Here is a tiny trained network, its code and every weight. The questions are about switching its units off for an input and a target symbol, where a switched-off unit gives its printed mean instead of its output.

import numpy as np


def w(rows, s, z=0):
    codes = np.array(rows[::2]) - 128.0
    scale = np.full(codes.shape[1], s)
    scale[-1] = z or s
    return codes * scale


def norm(h):
    return h / np.sqrt((h * h).mean(-1, keepdims=True) + 1e-5)


def f(y):
    return np.maximum(y, 0)


def softmax(a):
    e = np.exp(a - a.max(-1, keepdims=True))
    return e / e.sum(-1, keepdims=True)


def log_softmax(a):
    a = a - a.max(-1, keepdims=True)
    return a - np.log(np.exp(a).sum(-1, keepdims=True))


def net(x, mask):
    ids = ['αβγδεζηλμξπτφψω'.index(c) for c in x.split()]
    T = len(ids)
    res = E[ids] + P[:T]
    u = 0
    for l in range(2):
        r = norm(res)
        for j in range(2):
            rows = slice(4 * j, 4 * j + 4)
            q, k, v = (r @ M[l][rows].T for M in (Q, K, V))
            z = softmax(np.where(np.tri(T) > 0, q @ k.T / 4**0.5, -1e9)) @ v
            o = O[l][rows]
            res = res + np.where(mask[u + j], z, o[:, -1]) @ o[:, :-1]
        u += 2
        y = f(norm(res) @ A[l][:, :-1].T + A[l][:, -1])
        res = res + np.where(mask[u : u + 4], y, B[l][:, -1]) @ B[l][:, :-1]
        u += 4
    return log_softmax(norm(res)[-1] @ U[:, :-1].T + U[:, -1])


Q, K, V, O, A, B = {}, {}, {}, {}, {}, {}
E = w([
[166,99,134],'α',
[204,253,139],'β',
[176,115,173],'γ',
[134,100,31],'δ',
[121,157,168],'ε',
[147,228,105],'ζ',
[159,188,110],'η',
[106,139,150],'λ',
[71,96,172],'μ',
[141,203,109],'ξ',
[175,221,104],'π',
[74,96,173],'τ',
[150,104,145],'φ',
[132,63,182],'ψ',
[71,117,162],'ω',
],0.023)
P = w([
[100,113,100],'0',
[107,124,249],'1',
[111,102,103],'2',
[99,154,206],'3',
[89,125,103],'4',
[107,163,186],'5',
[89,126,102],'6',
[202,166,184],'7',
[89,125,104],'8',
[194,167,170],'9',
[87,128,104],'10',
[197,159,161],'11',
[89,126,104],'12',
[221,123,153],'13',
],0.012)
Q[0] = w([
[93,39,154],'L0H1',
[108,30,83],'L0H1',
[124,49,94],'L0H1',
[36,125,217],'L0H1',
[104,84,63],'L0H2',
[199,64,83],'L0H2',
[190,101,61],'L0H2',
[190,85,254],'L0H2',
],0.0099)
K[0] = w([
[136,74,205],'L0H1',
[183,73,168],'L0H1',
[177,71,71],'L0H1',
[88,74,183],'L0H1',
[122,51,86],'L0H2',
[164,89,1],'L0H2',
[196,153,56],'L0H2',
[140,61,191],'L0H2',
],0.012)
V[0] = w([
[36,149,104],'L0H1',
[49,152,135],'L0H1',
[7,131,115],'L0H1',
[89,98,137],'L0H1',
[125,165,172],'L0H2',
[140,64,76],'L0H2',
[77,80,197],'L0H2',
[146,86,81],'L0H2',
],0.011)
O[0] = w([
[134,150,109,254],'L0H1',
[57,182,188,220],'L0H1',
[198,82,107,248],'L0H1',
[2,60,108,117],'L0H1',
[72,21,58,135],'L0H2',
[39,235,146,101],'L0H2',
[191,109,142,127],'L0H2',
[59,99,68,105],'L0H2',
],0.005,0.002)
A[0] = w([
[100,46,195,157],'L0N1',
[44,179,144,52],'L0N2',
[103,42,87,175],'L0N3',
[253,52,13,255],'L0N4',
],0.0075,0.0031)
B[0] = w([
[100,9,199,223],'L0N1',
[254,73,108,143],'L0N2',
[181,179,150,194],'L0N3',
[7,231,106,253],'L0N4',
],0.0067,0.0049)
Q[1] = w([
[118,144,159],'L1H1',
[95,118,67],'L1H1',
[213,136,101],'L1H1',
[222,184,139],'L1H1',
[248,206,139],'L1H2',
[145,182,58],'L1H2',
[136,113,71],'L1H2',
[141,61,154],'L1H2',
],0.016)
K[1] = w([
[176,135,131],'L1H1',
[75,121,89],'L1H1',
[154,161,117],'L1H1',
[236,226,105],'L1H1',
[254,197,175],'L1H2',
[120,171,88],'L1H2',
[165,143,20],'L1H2',
[150,21,178],'L1H2',
],0.016)
V[1] = w([
[196,23,73],'L1H1',
[86,140,101],'L1H1',
[175,121,1],'L1H1',
[202,227,178],'L1H1',
[193,122,71],'L1H2',
[152,244,132],'L1H2',
[161,67,129],'L1H2',
[69,115,213],'L1H2',
],0.0079)
O[1] = w([
[114,101,133,2],'L1H1',
[102,159,102,129],'L1H1',
[101,141,81,6],'L1H1',
[111,157,154,192],'L1H1',
[80,123,179,77],'L1H2',
[162,1,181,228],'L1H2',
[132,203,6,55],'L1H2',
[187,132,63,165],'L1H2',
],0.0079,0.002)
A[1] = w([
[119,1,74,3],'L1N1',
[62,182,205,131],'L1N2',
[11,187,95,81],'L1N3',
[93,28,144,217],'L1N4',
],0.0088,0.0049)
B[1] = w([
[15,25,19,161],'L1N1',
[74,10,61,228],'L1N2',
[254,135,197,254],'L1N3',
[197,223,174,247],'L1N4',
],0.0065,0.004)
U = w([
[154,104,243,194],'α',
[174,172,193,132],'β',
[200,205,121,31],'γ',
[63,233,91,217],'δ',
[192,109,108,3],'ε',
[5,126,194,141],'ζ',
[63,89,159,138],'η',
[195,67,34,40],'λ',
[91,87,126,134],'μ',
[68,96,157,137],'ξ',
[5,234,221,9],'π',
[95,85,129,128],'τ',
[146,138,93,30],'φ',
[150,36,137,68],'ψ',
[91,79,77,96],'ω',
],0.018,0.0055)

Each question gives the input, a string of symbols that net reads in full, and the target symbol t.
The units are the heads (4 rows each of Q, K, V and O) and the neurons (one row each of A and B). Each row of codes is followed by its name. A weight is (code - 128) times the scale printed after its matrix; where a second scale follows, it is the last column's (O, A, B and U).
mask holds one flag per unit, layer by layer, with each layer's heads first. A switched-off unit (its flag False) gives its mean, the last column of its rows in O or B, instead of its output. The means were averaged over made-up inputs and are rounded, as every weight is.
A unit's drop is (log p(t) with every unit on - log p(t) with that unit switched off) / (log p(t) with every unit on - log p(t) with every unit switched off).
The circuit of an input: a set's keep is (log p(t) with only the set's units on - log p(t) with every unit switched off) / (log p(t) with every unit on - log p(t) with every unit switched off). Starting from all 12 units, units are removed one at a time, each time the one whose removal leaves the highest keep (on an exact tie, the one counted first), for as long as the keep stays at least 0.8.
units of the circuit, in order: the units of the circuit, biggest drop first
unit that matters most: the unit with the biggest drop
top k neurons in layer l: the k neurons of layer l with the biggest drops, biggest first
heads that matter: for each layer, one digit per head in row order, 1 if its drop is at least 0.15 and else 0, layers parted by /
drop of u: that unit's drop, to one decimal
input ψ η δ λ λ τ, target α: units of the circuit, in order => [L1N4, L0H2]
input ω π ω γ π η δ η γ π ξ, target ζ: heads that matter => 01 / 11
input π δ λ δ δ τ, target α: units of the circuit, in order => [L0H2, L1H2]
input δ δ λ γ ψ λ, target β: heads that matter => 01 / 11
input ω γ δ ω λ δ λ ζ, target α: heads that matter => 00 / 01
input ξ μ δ λ λ δ ε ψ γ δ, target γ: heads that matter => 00 / 11
input δ β δ η π λ ζ ζ δ ξ π, target π: heads that matter => 11 / 11
input δ δ π δ ε ζ ψ, target ψ: top 2 neurons in layer 0 => [L0N1, L0N4]
input δ δ ω λ δ β γ ω ω δ π ζ λ λ, target γ: unit that matters most => L1H2
input β λ ψ ζ γ τ μ ε π λ ε δ, target α: units of the circuit, in order => [L1H2, L1N3, L0N4]
input ω λ δ γ ζ, target ζ: units of the circuit, in order => [L1H2, L1N2, L1N3]
input δ ε π ζ δ α δ δ δ δ π δ, target δ: heads that matter => 00 / 10
input τ λ ψ π ε ε, target β: heads that matter => 00 / 01
input φ π δ ζ, target α: heads that matter => 00 / 01
input γ ψ λ ω, target α: unit that matters most => L0H2
input ε λ λ π δ δ δ π ζ δ ε π π, target π: heads that matter => 10 / 11
input ε τ λ δ λ ζ ε α δ η ψ, target ψ: heads that matter => 10 / 11
input ζ λ δ π ω λ δ λ, target γ: heads that matter => 01 / 01
input λ λ ψ δ, target α: top 2 neurons in layer 1 => [L1N3, L1N4]
input γ λ λ π λ δ λ π π π λ λ, target δ: top neuron in layer 0 => [L0N3]
input δ δ δ ω, target α: heads that matter => 00 / 00
input ε δ γ δ λ, target λ: top 2 neurons in layer 0 => [L0N1, L0N3]
input φ π π δ δ β π η, target α: top 2 neurons in layer 1 => [L1N4, L1N2]
input δ ω λ π λ λ ζ δ ξ λ η ω λ δ, target γ: top 2 neurons in layer 0 => [L0N4, L0N1]
input γ η δ δ λ δ γ γ δ λ ζ, target ζ: top 2 neurons in layer 1 => [L1N2, L1N3]
input δ ω λ δ τ π δ δ δ π γ δ δ β, target α: drop of L1N4 => 0.1
input ξ γ δ λ μ γ φ π, target α: drop of L1H2 => 1.5
input π λ ζ λ τ δ δ ψ ζ ξ, target α: drop of L1N4 => 0.1
